Below are the code and all the weights of a small trained network. Each question names an input and a class and asks about switching units off, where a switched-off unit gives its printed mean instead of its output.

import numpy as np


def w(rows, s, z=0):
    codes = np.array(rows[::2]) - 128.0
    scale = np.full(codes.shape[1], s)
    scale[-1] = z or s
    return codes * scale


def norm(h):
    return h / np.sqrt((h * h).mean(-1, keepdims=True) + 1e-5)


def f(y):
    return y / 2 * (1 + np.tanh(0.7978845608 * (y + 0.044715 * y**3)))


def log_softmax(a):
    a = a - a.max(-1, keepdims=True)
    return a - np.log(np.exp(a).sum(-1, keepdims=True))


def net(x, mask):
    res = np.array(x, float).reshape(1, 8) / 4 @ E
    u = 0
    for l in range(2):
        y = f(norm(res) @ A[l][:, :-1].T + A[l][:, -1])
        res = res + np.where(mask[u : u + 3], y, B[l][:, -1]) @ B[l][:, :-1]
        u += 3
    return log_softmax(norm(res)[-1] @ U[:, :-1].T + U[:, -1])


A, B = {}, {}
E = w([
[83,169,168,120,80,149,160,227,143],'x0',
[92,128,92,101,135,104,152,82,144],'x1',
[85,153,150,157,73,112,123,125,74],'x2',
[55,10,161,160,246,91,206,149,137],'x3',
[77,48,149,137,134,134,106,82,137],'x4',
[89,109,201,83,106,167,89,165,129],'x5',
[151,91,148,183,141,110,112,124,166],'x6',
[106,102,154,184,154,73,236,104,172],'x7',
],0.012)
A[0] = w([
[49,173,117,79,82,138,159,126,119,44],'L0N1',
[113,121,139,112,199,149,195,254,160,89],'L0N2',
[109,175,107,138,130,92,217,87,95,8],'L0N3',
],0.03,0.011)
B[0] = w([
[122,37,159,134,113,83,107,69,98,188],'L0N1',
[158,95,115,109,83,4,144,173,178,252],'L0N2',
[194,107,119,103,79,97,90,178,109,194],'L0N3',
],0.018,0.016)
A[1] = w([
[211,130,142,166,68,135,78,88,114,253],'L1N1',
[91,139,35,116,178,101,152,2,111,111],'L1N2',
[150,62,85,105,127,71,163,144,87,235],'L1N3',
],0.034,0.0038)
B[1] = w([
[132,201,128,154,160,190,120,131,153,255],'L1N1',
[48,70,56,126,135,184,145,27,60,166],'L1N2',
[71,166,105,139,163,254,157,84,53,251],'L1N3',
],0.014,0.034)
U = w([
[196,208,152,148,136,221,51,124,150,115],'0',
[183,73,114,91,85,48,182,217,170,3],'1',
[2,37,168,99,168,148,137,49,80,227],'2',
],0.0094,0.0034)

Each question gives the input, the list of numbers given to net, and the class t.
The units are the neurons (one row each of A and B). Each row of codes is followed by its name. A weight is (code - 128) times the scale printed after its matrix; where a second scale follows, it is the last column's (A, B and U).
mask holds one flag per neuron, layer by layer. A switched-off neuron (its flag False) gives its mean, the last column of its row in B, instead of its output. The means were averaged over made-up inputs and are rounded, as every weight is.
A unit's drop is (log p(t) with every unit on - log p(t) with that unit switched off) / (log p(t) with every unit on - log p(t) with every unit switched off).
The circuit of an input: a set's keep is (log p(t) with only the set's units on - log p(t) with every unit switched off) / (log p(t) with every unit on - log p(t) with every unit switched off). Starting from all 6 units, units are removed one at a time, each time the one whose removal leaves the highest keep (on an exact tie, the one counted first), for as long as the keep stays at least 0.8.
units of the circuit, in order: the units of the circuit, biggest drop first
top k neurons: the k neurons with the biggest drops, biggest first
top k neurons in layer l: the k neurons of layer l with the biggest drops, biggest first
drop when u is switched off: that unit's drop, to one decimal
input [3,7,0,2,1,-5,2,4], class 0: units of the circuit, in order : L0N3
input [0,8,7,5,-8,0,7,0], class 1: top 2 neurons : L0N2, L0N3
input [5,-8,-4,-2,1,8,-7,-3], class 2: units of the circuit, in order : L1N1, L0N3
input [-2,2,5,-8,5,-4,-7,-3], class 2: top 2 neurons in layer 0 : L0N3, L0N1
input [5,4,-8,-5,1,4,-2,0], class 2: top 2 neurons : L0N1, L0N3
input [-7,2,-5,-5,0,2,1,1], class 2: units of the circuit, in order : L1N2, L0N3
input [-4,3,3,-8,4,4,-8,-4], class 2: top 3 neurons : L0N1, L0N3, L1N2
input [5,7,6,0,-7,-3,1,-7], class 2: top 2 neurons : L0N1, L0N3
input [5,6,-3,-5,-6,-5,-7,-5], class 2: top 2 neurons in layer 0 : L0N1, L0N3
input [-5,-1,-5,4,0,-7,-8,5], class 0: top 2 neurons in layer 0 : L0N3, L0N1
input [8,2,2,-2,-6,3,-7,4], class 2: top 2 neurons : L0N1, L1N3
input [4,8,-6,1,0,4,-4,4], class 1: top 2 neurons : L0N2, L1N2
input [2,-8,1,3,1,8,4,6], class 1: top 2 neurons : L0N2, L1N2
input [8,-5,-2,1,-5,-7,8,-6], class 1: units of the circuit, in order : L0N2
input [-4,7,3,1,-6,-6,-3,2], class 0: drop when L1N1 is switched off : 0.0
input [-4,7,3,0,-4,-4,1,4], class 0: drop when L0N3 is switched off : 2.4
input [5,-5,1,6,2,0,1,-7], class 1: drop when L0N2 is switched off : 0.9
